Where the symbols take the states:
* | su gi zi gu
sz | mg pp hc dq
fb | fl pz bf hn
dq | sz bd jb ls
hc | zc ph zq jb
cn | qr fz nq rm
qf | pz tb bn fl
dp | zq qd fl dr
bb | qj zb zr lq
gn | nq cf qj cq
cf | lq qj ch rj
dr | dp sd fb ph
bf | gr lp cn tb
hn | fb qf tb qd
lj | fz gn cf qr
dl | ls sz pp rr
tb | bf bn rm th
cq | gn rj bb fz
qj | gd ch mr bb
nq | rj lq gd gn
rm | cn lj gn cj
bd | pp jb cl mg
ph | dr zq hn cl
th | tb gr cj pz
ch | qm mr dl zb
zb | ch zr rr gd
rr | dl dq bd zt
zc | cl dr sd hc
zq | sd hn qf dp
qm | zr zt ls ch
jb | hc cl dp zf
mr | zt dl sz zr
pz | th bf lp qf
mg | bd zf zc sz
gr | bn cj qr bf
gd | zb qm zt qj
rj | cf bb zb nq
zf | jb zc dr pp
zr | mr rr dq qm
pp | zf hc ph bd
qd | hn fl th sd
sd | qd fb pz zq
lq | bb gd qm cf
lp | cj cn fz bn
qr | lj cq rj cn
cj | rm qr cq lp
zt | rr ls mg mr
cl | ph dp qd zc
ls | dq mg zf dl
fl | qf th gr fb
bn | lp rm lj gr
fz | cq nq lq lj

In the rows, 28 stands for zero.

The rows follow the links: the fewer symbols apart two states are, the more alike their rows tend to be.

Each row is also shifted at random along 4 hidden directions that mean nothing.

Some states, each with a row of numbers:
hc: [ 37  39  31  35  32  27  27  31  17  31  23  39  36  29  30  29  11  36  27  32  29  23  28  28  35  24  20  35]
zb: [ 33  31  23  37  27  27  32  28  20  31  30  25  31  25  25  34  29  23  28  23  31  24  27  28  27  34  25  39]
tb: [ 24  27  28  30  30  31  29  26  26  22  22  32  24  27  25  28  30  33  31  21  37  36  27  29  26  21  29  26]
lj: [ 27  29  23  32  32  18  33  26  22  30  26  25  24  31  27  31  26  21  31  26  30  30  33  34  23  26  27  34]
fb: [ 25  31  28  27  31  21  26  29  34  24  26  36  22  32  25  24  29  38  29  22  25  34  31  29  25  23  16  34]
cl: [ 35  32  34  32  30  28  28  31  27  28  27  37  35  28  30  26  18  37  30  31  28  29  24  27  31  23  19  29]
ch: [ 34  31  27  36  30  28  31  27  19  31  29  25  29  23  26  36  34  21  29  25  27  22  28  28  27  36  29  37]
rj: [ 23  26  24  21  25  25  29  25  31  37  37  22  21  30  25  28  30  26  27  21  19  30  27  34  24  33  30  31]
rm: [ 27  22  22  36  28  26  36  28  28  23  25  24  33  30  26  28  23  20  33  29  47  35  27  26  24  21  27  25]
zf: [ 36  33  29  30  26  27  25  30  26  30  29  36  32  32  28  28  18  37  25  28  25  24  26  24  34  28  22  31]
sz: [ 28  23  27  22  26  26  26  34  39  31  37  28  27  35  27  25  28  34  21  26  21  22  22  20  32  31  21  27]
gn: [ 23  27  23  33  29  25  35  29  19  31  25  22  30  28  31  31  21  22  26  27  32  29  32  34  25  30  29  31]
mr: [ 32  30  30  30  32  27  28  30  26  34  33  26  27  26  28  29  30  23  27  31  20  17  26  32  29  35  28  32]
qj: [ 29  32  23  29  25  31  27  26  26  37  34  25  32  26  24  30  23  23  27  28  29  26  27  31  28  37  31  33]
gd: [ 31  39  25  32  31  27  28  24  16  36  30  26  25  25  24  36  33  23  29  23  21  24  30  32  28  37  31  42]
zq: [ 28  30  35  26  31  27  26  31  33  24  26  32  31  28  32  26  33  35  31  33  26  33  29  25  29  24  25  26]
bd: [ 32  34  27  28  28  27  26  32  25  31  29  33  31  33  29  29  21  35  23  28  25  21  28  22  35  31  23  33]
ph: [ 33  31  36  27  32  25  28  30  29  27  29  34  26  29  29  29  35  37  32  26  19  32  23  26  29  23  20  31]

In each set, the symbols that take the first to the second take the third to the fourth, perhaps in another order. Give the fourth.
Answer with the state's name.
[ 23  29  23  27  29  24  31  27  24  36  31  23  25  29  27  29  24  25  25  24  24  29  29  35  25  32  29  33]
to [ 25  34  23  26  28  27  28  25  21  38  33  24  24  28  23  32  30  25  27  21  21  29  28  33  26  35  30  38]
as [ 28  21  22  26  26  21  30  25  38  29  34  25  25  34  23  23  24  22  33  26  32  33  27  31  21  23  25  25]
to fz

[ 25  26  29  30  30  32  32  26  24  21  22  28  24  25  26  31  36  28  33  22  39  37  27  27  26  21  33  26]
to [ 34  31  29  30  31  26  27  28  28  36  35  27  25  27  25  29  29  24  28  29  19  18  26  33  28  35  26  35]
as [ 34  29  31  24  23  32  24  28  30  29  31  33  28  31  32  30  30  34  24  30  21  23  29  21  35  32  33  25]
to bn

[ 28  31  25  29  33  21  31  23  24  29  27  26  20  32  26  30  33  21  34  27  29  32  32  33  23  25  31  32]
to [ 27  22  27  22  27  27  28  22  36  30  32  23  22  31  29  26  33  18  33  34  26  32  33  34  25  28  39  20]
as [ 27  29  29  25  30  30  27  35  32  34  33  26  31  31  31  24  23  28  22  36  24  17  26  26  35  34  29  27]
to dq

[ 23  29  23  27  29  25  31  27  25  36  30  24  28  31  29  26  19  23  27  30  26  28  32  38  26  32  30  31]
to [ 33  30  27  33  29  28  29  26  22  30  31  25  24  23  26  36  41  21  29  22  22  23  29  29  27  36  30  36]
as [ 25  25  33  24  28  27  25  29  39  20  26  32  25  29  30  25  39  35  30  27  26  35  32  26  26  25  25  25]
to bn

[ 26  29  24  31  32  24  31  26  27  29  28  28  26  32  22  26  22  24  35  27  38  34  26  30  24  21  25  31]
to [ 31  35  25  29  28  27  28  24  22  35  33  25  22  26  23  35  38  24  29  21  19  26  28  30  26  36  30  40]
as [ 23  27  24  27  24  33  30  27  24  34  29  21  33  25  30  30  24  22  26  30  31  29  31  31  28  36  38  27]
to dq

[ 31  35  26  34  33  22  31  35  17  27  25  32  27  33  28  34  29  35  22  20  24  22  26  19  32  29  17  42]
to [ 28  36  36  22  34  25  23  28  32  28  29  34  25  30  30  25  37  35  33  33  18  32  31  29  30  26  26  30]
as [ 25  23  24  29  28  23  33  26  28  30  29  23  25  31  29  29  27  21  29  27  29  30  32  34  23  28  30  28]
to ch

[ 28  28  27  33  31  28  32  38  24  27  27  26  33  31  32  30  26  30  21  30  31  21  26  21  33  32  23  32]
to [ 34  39  28  34  30  27  28  31  16  29  22  36  32  31  30  32  19  35  23  29  26  22  31  23  35  30  24  37]
as [ 27  26  33  28  29  26  28  32  35  20  26  31  30  29  31  27  36  35  30  29  29  36  29  23  28  23  21  27]
to fl

[ 34  31  27  35  28  29  30  27  23  31  31  25  29  24  26  34  33  21  29  27  26  22  29  29  27  36  30  35]
to [ 32  26  28  32  29  28  30  32  31  33  34  25  32  26  27  27  24  23  26  32  26  18  24  30  29  33  25  29]
as [ 36  30  33  33  30  25  30  31  23  25  27  36  28  29  28  33  31  38  29  21  23  30  23  24  30  23  17  35]
to dr

[ 25  27  28  26  30  28  28  24  29  26  28  30  19  29  22  28  35  31  34  19  32  37  24  30  25  21  29  28]
to [ 27  22  27  28  28  27  32  24  29  23  26  22  22  29  29  33  42  19  34  28  33  35  32  28  24  26  38  24]
as [ 24  26  24  29  28  26  33  27  24  32  27  23  30  29  31  28  19  20  27  32  33  29  34  35  25  31  33  26]
to lq

[ 29  28  30  32  31  33  30  34  26  30  28  24  35  26  34  28  24  22  24  38  30  16  28  28  34  34  32  26]
to [ 32  31  26  31  26  28  28  34  26  29  28  33  35  33  29  28  19  34  21  29  29  23  27  20  35  30  23  31]
as [ 25  38  29  22  34  28  24  21  25  35  29  32  21  30  22  25  24  27  36  31  28  32  28  36  27  24  34  29]
to lj

[ 24  23  26  22  27  25  30  24  30  32  32  21  21  30  30  30  34  21  29  27  21  30  33  35  24  32  37  25]
to [ 22  16  21  31  21  31  36  31  29  26  29  18  34  26  30  32  28  23  24  21  38  33  26  26  24  30  29  25]
as [ 24  21  30  29  25  33  29  27  32  15  21  31  24  25  29  30  39  34  29  19  36  37  30  26  25  22  30  23]
to bf

[ 36  29  35  32  30  26  31  29  20  21  25  33  22  26  30  38  45  37  31  18  19  31  25  22  29  23  24  34]
to [ 33  26  36  23  26  33  24  29  40  28  32  33  33  28  31  23  27  35  31  35  23  31  24  27  31  24  27  19]
as [ 25  37  32  27  32  29  23  27  26  24  19  35  27  28  30  25  26  33  29  32  29  31  38  33  30  27  31  29]
to pz

[ 27  26  22  30  24  27  31  27  25  31  34  22  24  26  23  35  37  26  27  16  26  31  24  26  25  34  26  37]
to [ 33  32  29  24  25  32  23  30  30  31  30  32  31  32  31  28  24  33  23  33  24  21  30  22  37  33  31  25]
as [ 24  33  30  19  29  30  21  23  34  31  29  36  21  30  23  21  22  35  31  28  26  31  30  37  28  25  32  24]
to rj

[ 28  23  30  28  29  29  31  34  27  24  29  23  24  29  33  35  46  28  23  25  23  24  27  19  32  33  31  28]
to [ 30  23  26  25  23  28  26  34  38  29  35  30  32  34  28  24  21  34  20  28  26  22  23  19  33  30  21  25]
as [ 36  31  33  29  27  28  27  28  25  27  28  35  25  29  29  34  34  37  27  22  19  27  27  23  32  27  25  32]
to zc

[ 25  27  27  25  29  28  27  25  33  28  30  31  24  30  21  24  26  31  33  23  34  35  24  31  25  20  28  26]
to [ 34  22  27  35  26  31  32  31  31  28  33  23  34  24  29  30  30  21  27  29  31  20  25  27  28  32  27  27]
as [ 31  23  28  36  31  27  34  35  26  27  30  24  30  26  30  32  32  24  25  27  29  20  24  25  28  32  24  31]
to fb

[ 34  28  25  34  25  26  30  34  26  26  28  34  33  32  27  30  19  37  22  22  31  25  24  18  32  26  16  33]
to [ 33  32  27  30  27  28  27  34  27  31  28  33  35  34  29  27  15  35  21  30  29  21  27  21  35  30  22  31]
as [ 34  32  26  41  30  33  31  30  19  31  26  25  40  23  30  31  18  18  26  36  37  18  30  29  31  35  29  31]
to ch

[ 27  23  25  34  29  27  35  27  25  21  23  23  27  29  28  33  34  20  34  26  42  36  29  26  24  22  31  27]
to [ 32  36  25  33  29  28  28  26  21  36  31  27  30  25  25  33  27  21  29  27  26  22  29  31  28  36  30  38]
as [ 28  25  26  33  33  24  33  37  27  28  31  25  28  30  29  30  31  29  23  25  26  20  22  23  30  30  19  35]
to dp

